Below are the code and all the weights of a small trained network. Each question names an input and a class and asks about switching units off, where a switched-off unit gives its printed mean instead of its output.

import numpy as np


def w(rows, s, z=0):
    codes = np.array(rows[::2]) - 128.0
    scale = np.full(codes.shape[1], s)
    scale[-1] = z or s
    return codes * scale


def f(y):
    return np.maximum(y, 0)


def log_softmax(a):
    a = a - a.max(-1, keepdims=True)
    return a - np.log(np.exp(a).sum(-1, keepdims=True))


def net(x, mask):
    res = np.array(x, float).reshape(1, 7) / 4 @ E
    y = f(res @ A[0][:, :-1].T + A[0][:, -1])
    res = res + np.where(mask, y, B[0][:, -1]) @ B[0][:, :-1]
    return log_softmax(res[-1] @ U[:, :-1].T + U[:, -1])


A, B = {}, {}
E = w([
[128,128,128,128,129,128,128,127,128],'x0',
[37,182,125,114,189,194,205,89,120],'x1',
[40,130,133,219,115,192,19,169,164],'x2',
[140,195,253,130,110,108,146,214,188],'x3',
[86,126,178,206,216,21,128,114,37],'x4',
[65,21,118,154,86,114,212,211,148],'x5',
[144,156,71,201,130,90,154,89,240],'x6',
],0.0064)
A[0] = w([
[103,148,126,152,133,153,112,134,136,116],'n0',
[64,187,127,124,172,198,214,105,125,122],'n1',
[175,143,113,81,115,78,190,124,98,59],'n2',
[109,93,118,119,131,113,134,152,141,63],'n3',
[156,119,102,77,92,186,120,130,180,21],'n4',
[174,126,133,88,124,101,192,120,117,19],'n5',
[148,106,128,128,117,115,115,120,130,132],'n6',
[126,118,124,154,117,137,71,144,143,75],'n7',
[175,125,137,82,152,93,167,104,130,99],'n8',
[198,123,120,139,106,97,68,134,121,99],'n9',
[85,121,136,159,132,117,83,135,122,68],'n10',
[131,103,103,125,137,117,136,102,106,74],'n11',
[122,101,160,94,102,153,108,155,75,120],'n12',
[83,124,121,157,107,170,70,158,136,87],'n13',
[165,173,146,114,144,148,97,115,107,36],'n14',
[163,107,139,137,99,118,115,128,133,100],'n15',
[99,129,138,167,132,162,67,142,133,64],'n16',
[125,101,92,118,138,128,112,104,134,70],'n17',
[96,46,145,139,106,116,184,168,146,4],'n18',
[118,137,118,185,151,63,138,105,142,110],'n19',
[144,126,129,91,101,174,128,136,170,64],'n20',
[141,150,101,185,120,96,147,94,193,120],'n21',
[144,121,117,125,110,170,134,135,128,72],'n22',
[125,64,57,136,128,136,116,72,86,90],'n23',
[150,127,113,92,83,175,132,127,163,48],'n24',
[123,83,64,139,143,153,96,94,100,67],'n25',
[174,82,116,138,96,69,79,160,137,101],'n26',
[102,65,122,150,93,112,196,184,134,40],'n27',
[98,125,152,171,170,39,116,125,69,34],'n28',
[157,136,105,156,111,144,150,111,182,110],'n29',
[183,78,135,136,108,99,101,156,127,103],'n30',
[134,122,144,149,126,74,139,126,91,62],'n31',
[146,183,243,127,120,110,154,187,179,77],'n32',
[188,247,140,109,151,128,46,64,119,24],'n33',
[111,162,129,136,114,147,162,126,118,116],'n34',
[129,144,87,167,114,78,130,105,189,111],'n35',
[144,134,89,95,100,159,131,149,156,23],'n36',
[118,106,178,78,106,162,97,154,34,120],'n37',
],0.011,0.002)
B[0] = w([
[141,138,138,125,113,137,139,112,176,176],'n0',
[46,161,148,26,118,113,100,37,122,249],'n1',
[155,149,169,163,112,162,139,117,227,200],'n2',
[120,99,102,147,126,123,115,118,129,156],'n3',
[140,143,176,180,175,117,149,109,40,227],'n4',
[152,148,157,168,123,162,125,110,214,188],'n5',
[105,137,138,107,115,136,121,119,121,150],'n6',
[129,149,144,138,117,155,143,101,181,180],'n7',
[149,154,147,164,108,171,133,109,197,191],'n8',
[60,151,123,70,126,115,127,68,120,192],'n9',
[166,151,156,157,122,152,157,95,156,177],'n10',
[137,155,139,146,84,121,118,147,129,161],'n11',
[137,100,110,76,180,153,116,174,152,190],'n12',
[170,145,156,159,112,147,151,95,211,217],'n13',
[102,72,86,149,132,118,128,127,132,180],'n14',
[92,150,135,104,128,135,125,102,117,161],'n15',
[162,146,160,158,113,149,154,101,199,201],'n16',
[140,138,131,123,97,109,126,168,123,161],'n17',
[98,55,57,174,111,113,127,101,126,210],'n18',
[165,116,149,113,187,140,136,150,87,194],'n19',
[149,141,150,168,162,108,144,114,68,203],'n20',
[155,81,123,64,174,153,130,185,151,212],'n21',
[143,136,141,140,152,115,131,123,100,164],'n22',
[133,187,111,127,53,92,105,208,107,213],'n23',
[157,137,159,169,168,112,147,107,64,208],'n24',
[137,177,126,130,60,91,116,193,122,197],'n25',
[55,159,145,60,125,133,131,68,130,200],'n26',
[93,43,71,189,116,126,110,107,122,218],'n27',
[167,146,175,184,182,126,150,99,23,221],'n28',
[152,105,133,84,174,146,123,168,128,194],'n29',
[73,158,131,73,123,117,124,76,127,185],'n30',
[140,155,154,154,151,136,146,100,93,171],'n31',
[150,213,93,117,22,78,91,222,76,254],'n32',
[77,3,53,204,99,118,137,128,123,255],'n33',
[107,130,133,95,127,111,125,115,132,162],'n34',
[149,96,116,70,174,160,112,176,147,203],'n35',
[138,140,159,165,168,116,133,122,75,190],'n36',
[174,79,109,56,213,145,131,191,161,219],'n37',
],0.019,0.0079)
U = w([
[170,163,193,188,191,104,188,99,16,150],'0',
[64,28,30,199,79,112,135,103,137,254],'1',
[176,191,185,172,75,197,176,87,255,22],'2',
[146,223,104,109,16,62,87,229,99,146],'3',
[15,180,148,14,118,119,118,33,125,63],'4',
[181,86,117,25,219,179,132,215,145,150],'5',
],0.0069,0.00055)

Each question gives the input, the list of numbers given to net, and the class t.
The units are the neurons (one row each of A and B). Each row of codes is followed by its name. A weight is (code - 128) times the scale printed after its matrix; where a second scale follows, it is the last column's (A, B and U).
mask holds one flag per neuron, in row order. A switched-off neuron (its flag False) gives its mean, the last column of its row in B, instead of its output. The means were averaged over made-up inputs and are rounded, as every weight is.
A unit's drop is (log p(t) with every unit on - log p(t) with that unit switched off) / (log p(t) with every unit on - log p(t) with every unit switched off).
The circuit of an input: a set's keep is (log p(t) with only the set's units on - log p(t) with every unit switched off) / (log p(t) with every unit on - log p(t) with every unit switched off). Starting from the 12 units with the biggest drops (on a tie, the unit counted first), units are removed one at a time, each time the one whose removal leaves the highest keep (on an exact tie, the one counted first), for as long as the keep stays at least 0.8.
circuit, biggest first: the units of the circuit, biggest drop first
most important unit: the unit with the biggest drop
k most important neurons: the k neurons with the biggest drops, biggest first
drop when u is switched off: that unit's drop, to one decimal
input [-2,-4,-4,6,-2,-3,4], class 3: circuit, biggest first => [n32]
input [-1,-6,-7,5,-7,5,3], class 0: 4 most important neurons => [n4 n24 n20 n36]
input [8,-7,1,7,-7,6,-7], class 0: 4 most important neurons => [n4 n24 n20 n1]
input [6,-7,-6,-3,-5,0,4], class 4: 3 most important neurons => [n26 n9 n30]
input [1,-7,-5,3,0,-3,7], class 4: 4 most important neurons => [n9 n26 n30 n37]
input [0,-8,-1,6,-5,6,-5], class 4: 2 most important neurons => [n26 n30]
input [-6,8,4,8,-7,-4,-4], class 3: 3 most important neurons => [n32 n28 n26]
input [-5,-4,8,-3,-8,-1,-5], class 0: 3 most important neurons => [n4 n24 n20]
input [-4,-1,-8,-8,-1,4,2], class 2: 2 most important neurons => [n2 n32]
input [7,4,-7,-6,-5,6,-7], class 2: 2 most important neurons => [n2 n5]
input [3,-7,-6,-3,5,-8,6], class 1: 2 most important neurons => [n33 n1]
input [5,-5,0,0,-6,8,-6], class 1: 3 most important neurons => [n27 n18 n28]
input [3,7,-8,-7,0,-7,1], class 2: 3 most important neurons => [n2 n8 n5]
input [8,4,-6,-6,0,2,7], class 5: 3 most important neurons => [n32 n21 n35]
input [3,5,-5,-8,-5,1,-8], class 3: 2 most important neurons => [n23 n25]
input [-2,-7,3,-2,-3,6,6], class 4: 2 most important neurons => [n26 n33]
input [-3,-2,-3,-6,6,-3,7], class 5: circuit, biggest first => [n21]
input [-7,-3,5,3,-8,-6,-4], class 0: drop when n4 is switched off => 0.2
input [-6,7,8,7,6,0,-8], class 2: drop when n0 is switched off => 0.1
input [-2,0,4,7,-8,2,-5], class 0: most important unit => n4
input [4,3,7,8,-5,-6,8], class 3: drop when n2 is switched off => 0.3
input [2,8,7,2,1,0,-1], class 4: drop when n11 is switched off => 0.1
